14,78,-3,0,-28
-12,-67,4,0,24
ans = -3

22,-21,-80,4
-12,26,56,7
22,-29,-87,-1
ans = -21

30,21,-25,-80,-2,46
40,25,-16,-90,9,39
ans = -80

16,24,-109,93 ans = 24

-11,7,-3,13,-39,-28,-90 ans = -39

77,25,-42,22,27,-30
-91,-29,83,-35,-50,41
ans = 22

92,-27,61,5
-18,20,40,9
107,-53,22,-12
ans = -27

-11,-11,49,-8,-8
-5,-4,-80,1,19
-17,14,-50,27,6
ans = 49
---
[[526 651 880 760]
 [416  20 464 466]
 [474 407 655 501]] Out: 20

[1640 6378 9172 8719 3835 5993] Out: 1640

[[213  42 556 596 466 457]
 [473  10 301 796 383 571]] Out: 10

[[-28 -18  27 -22]
 [-42 -45  -8   9]] Out: -45

[3783 4352 9997 6809 7282 4697 3231] Out: 3231

[190  34 128 141 212 159] Out: 34

[ 63 113 250 209 196] Out: 63

[[1 7 5 3 7]
 [2 3 2 6 7]] Out: 1
---
array([  84,  -75,   61,   13,  -26, -102,  -58]) -> -75

array([[ -13,   38,    6,   93],
       [-100,   18,   31,    1],
       [ -28,  -59,   90,  -83]]) -> -59

array([[  9,  65, -61,   9,  56],
       [  7,  86, -83, -25,  15]]) -> 86

array([-56, -26, 102, -87, -32,  53,  -8]) -> -26

array([ 28, -31, -29, -51,  93,  11,  35]) -> -31

array([[  65, -105,  -97,  -38,   73, -100],
       [ -32,   89,  -70,  -98,  -61,    5]]) -> 89

array([ -25,   -4, -108,  -83,   80,   37,  -35]) -> -4

array([[  11,    8, -104,   52,  -21,   30],
       [   1,   32,  -35,  -72,   40,  -23]]) -> 32

array([[ 18,   8,  57,  39,  45, -39,  -8],
       [  2,  28,  98,  43, -41,  38, -22],
       [  8, -28,  47,  -9, -34,  29,  50]]) -> -28

array([[ 33,   0,  69, -44,  44,  76],
       [-46,  53,  78,  71,  16,  71]]) -> 53
---
array([1, 8, 8, 6, 8]) gives 6

array([[-606,  275,  839, -239,  121, -919],
       [-661,  297,  734,  157,  256, -770],
       [-400,  338,  405,  -21,  566, -595]]) gives 566

array([3, 8, 3, 2, 2, 3, 8]) gives 3

array([658, 573, 171, 261, 740, 761]) gives 740

array([[3, 5, 5, 5, 6, 3, 7],
       [5, 8, 6, 2, 5, 2, 6]]) gives 2

array([51, 47, 22, 48, 68, 94, 95]) gives 94

array([2870, 2515, 8852, 2035, 8670, 5253]) gives 8670

array([[6, 9, 8, 5, 2],
       [5, 2, 1, 4, 7]]) gives 4

array([ 740,  572,  -23, -883]) gives -23
---
[[-33  43 -33 -23 -21  62  52]
 [-68  -4 -17   6 -77   1  77]
 [ 25 -22 -34 -17 -30   7  76]] Answer: 43

[[ 39 101   6 -28 -21  36]
 [-12 -17 -11  17  -1  -3]
 [ -8 -73  26 -16 -16 -35]] Answer: 101

[[ 58  32 -91 -62   4]
 [ -6   4  -1  -5  14]
 [ 40  26 -51 -16   9]] Answer: 32

[[  1  -9 -11  24  15  -7]
 [ 11   7   2 -27 -13  12]
 [ 20  35  28 -91 -42  45]] Answer: -9

[[  8   8 -17   1  13 -18]
 [-11  78   8 -43 -54 -20]
 [-18 -23  33 -25  23 -14]] Answer: 8

[[-17  -5  51   1]
 [-22  -6 -11  41]
 [ 50  12 -14 -88]] Answer: -5
---
Q:
[[ -5 -29   7  38 -27 -56]
 [-29  46  13  -8  27 -74]
 [ 52   7 107 -21 -94  14]]
A: 107, -94

Q: [ 22 102 -34  70  60 -71 -18]
A: 102, -71

Q: [31 98 12  8 68 22 32]
A: 98, 8

Q: [ 33  24 -83 -40  44  11   4]
A: 44, -83

Q: [ 41  76 -55   2  29  -6  98]
A: 98, -55

Q:
[[ -11  -33   -7  -65  -19]
 [  83  -52  -28  -30 -107]
 [ -53   -5   -7   21  -80]]
A: 83, -107
---
[ 81   5 -88  10  45   4 -70]: 81, 45

[[  66   50   37   18  -29   20  -19]
 [-102  -97   -8  -50   30  -64   53]
 [  65   71  -20   41  -12   56  -45]]: 71, 66

[  5 108 -23  19  45  17]: 108, 45

[-13  17 106 -52 -36  70   7]: 106, 70

[[ 19   7  -2  79  50]
 [-53 -31  19 -34 -18]]: 79, 50

[[ 23  11 -30  18  27 -78  70]
 [ 13  25  14  -4  21  34  44]]: 70, 44
---
[[-54, 85, 79, -31, 41, 81], [-12, 12, -8, -36, -1, -8], [-26, 22, 7, -28, 0, 4]] yields 4
[[-7, 94, -1, 26], [-36, -25, -32, 56], [-31, 47, 10, -19]] yields -19
[[-35, -1, 10, 25, 15, -7, 8], [-8, -19, -13, -78, -62, -1, 45], [-38, 4, 16, -4, 18, -2, -25]] yields -25
[[-2, 30, 7, -12], [-44, -84, -48, 34], [-45, 36, -18, -42]] yields -42
[[10, 16, 76, 42, 1], [17, 85, 73, -6, -44], [6, -10, 65, 82, 27]] yields 27
[[97, -38, -4, 17, 6, 9, 16], [19, 4, 26, 18, -24, -24, 44], [50, -2, -19, 27, 8, 12, 1]] yields 1
[[-11, 83, 17, 7, -3, 35], [-16, -20, -55, -12, -42, 26], [-17, -15, -39, 60, 58, 26]] yields 26
---
-77,33,-53,-14,-16,-22,-59: 33
29,-86,-50,-53,88: -86
39,-42,-27,22,-58,-79,10: -42
-89,15,6,84: 15
-42,-19,33,61,87,-66: -19
-72,60,22,3,14,84,-76: 60
---
[1.055, 0.000, 1.084, -1.562, 0.282, -1.227, -0.917] ⇒ 1.084, -1.562

[[-0.301, -0.541, -1.217, -1.908, -0.301, 0.212],
 [-0.072, -0.452, -1.357, -1.749, -0.072, 0.369],
 [0.378, 0.167, 0.072, 1.467, 0.378, -0.236]] ⇒ 1.467, -1.908

[-116.6, -40.6, 63.4, 100.1] ⇒ 100.1, -116.6

[53.134, 149.051, 31.522, -136.208, -8.389] ⇒ 149.051, -136.208

[17.599, 26.585, -109.262, -194.606, 107.089, -184.037] ⇒ 107.089, -194.606

[-2.05, -16.80, -3.66, 11.98, 2.05] ⇒ 11.98, -16.80

[[7.036, 6.149, -15.460, 12.049, 8.857, -18.561, 2.968],
 [8.983, 9.929, -20.794, 2.224, 6.873, -13.236, 1.486]] ⇒ 12.049, -20.794

[-0.127, -0.083, 0.072, 0.122, -0.074] ⇒ 0.122, -0.127

[1.27, 1.65, -1.00, 0.82] ⇒ 1.65, -1.00
---
[  42 -103  -12  -84   71    0   -6] -> -84, 71

[ 32  35 -69  38  58  34 101] -> 38, 101

[  25  -83   -2 -102  -31] -> -2, 25

[-22  53 -87  64   1] -> -87, 64

[-50 -92  26  52  37 -17  -2] -> 52, 52

[[  29    8    9  -48   31]
 [  34   35   36 -106   91]
 [  28  -10   42   78   67]] -> 36, 91
---
[ 91 -97 -52 -33] -52
[ -7  -8   5  21 -43 -86  -7] 5
[ 87  49 105   2 -46  64   3] 105
[  57  -98  -27 -106   10] -27
[-13 -80 -45 -61  63  22] -45
[ 81  16 -53 -94 -89 -32] -53
---
[479 916 557 200] out 479
[0 8 2 9] out 0
[246 249   7  70] out 246
[4 1 9 3] out 4
[14 74 91 96] out 14
[197 191  57 100] out 197
[225 112 155  41] out 225
[ 172  221  913 -630] out 172
[ 21  36 -44  28] out 21
[1722 3988 8537 8267] out 1722
---
[[-47 -11  15 -38  65 -13]
 [ 37  13 -86 -26 -40 -13]
 [-19  -5  36  15   7   6]]: 13

[[-12  13   6  -8 -47]
 [-28  11 -12 -27   4]
 [-34 -22 -29   7 102]]: 11

[[ 66 -92  33 -57]
 [ 42 -65  55 -29]
 [ 62 -89  33   0]]: -65

[[-59 -13  65  -2 -22]
 [ 66 -49 -31 -80  -1]
 [ 11  25  40  86  -1]]: -49

[[  3   3  19  -6   7  -2   5]
 [ -5   1  13 -24  10  -1  -9]
 [ 71   5   4  33 -25   1  86]]: 1

[[-90  17 -73 -56]
 [ 20 -58 -87 -89]
 [ -3   2  32  21]]: -58

[[-33  43  34  18]
 [-23  50  39  19]
 [-16  17 -85 -27]]: 50

[[-10   5   7  61 -50   1  32]
 [ -4   0   7  84 -35  16  53]
 [-18  15   2  51 -60  17  32]]: 0

[[ 33  56 -71 -90]
 [ 28  47 -59 -76]
 [ 66  27  99 -67]]: 47
---
[ 47   4  69 105] out 105
[-108   21  -22  -52  -75   39  -13] out -13
[  -1 -101  -13  -18] out -18
[ 66 -23 -40 -11  -5  78 -88] out -88
[-47  84  52   2 -41] out -41
[ 23 -12  68 -79  55 -42] out -42
[-41 -92 -80 -46] out -46
[ -4  25 -63  50 -18 -78] out -78
---
Input:
array([[5, 5, 4, 5, 2],
       [7, 4, 4, 4, 6],
       [7, 3, 5, 3, 4]])
Output: 2

Input:
array([[ 60, 142,  85,  43, 131, 137],
       [206,  24, 196,  32,  12,  80],
       [210, 156, 177,  16, 130,  83]])
Output: 137

Input:
array([[-349, -633,  637,   -8, -793],
       [-378,  291, -939, -825, -623],
       [-562,  575, -220, -780, -370]])
Output: -793

Input:
array([[4800, 5486, 4684, 4387],
       [2105, 2496, 4971, 3352],
       [9909, 7155, 6055, 3723]])
Output: 4387

Input:
array([[5940, 5048, 6891, 7768, 5147, 5911],
       [4602, 1669, 3945, 4043, 5642, 4521],
       [5794, 4820, 4890, 4902, 5251, 5608]])
Output: 5911

Input:
array([[7, 2, 4, 6],
       [6, 5, 4, 6],
       [6, 5, 4, 6]])
Output: 6
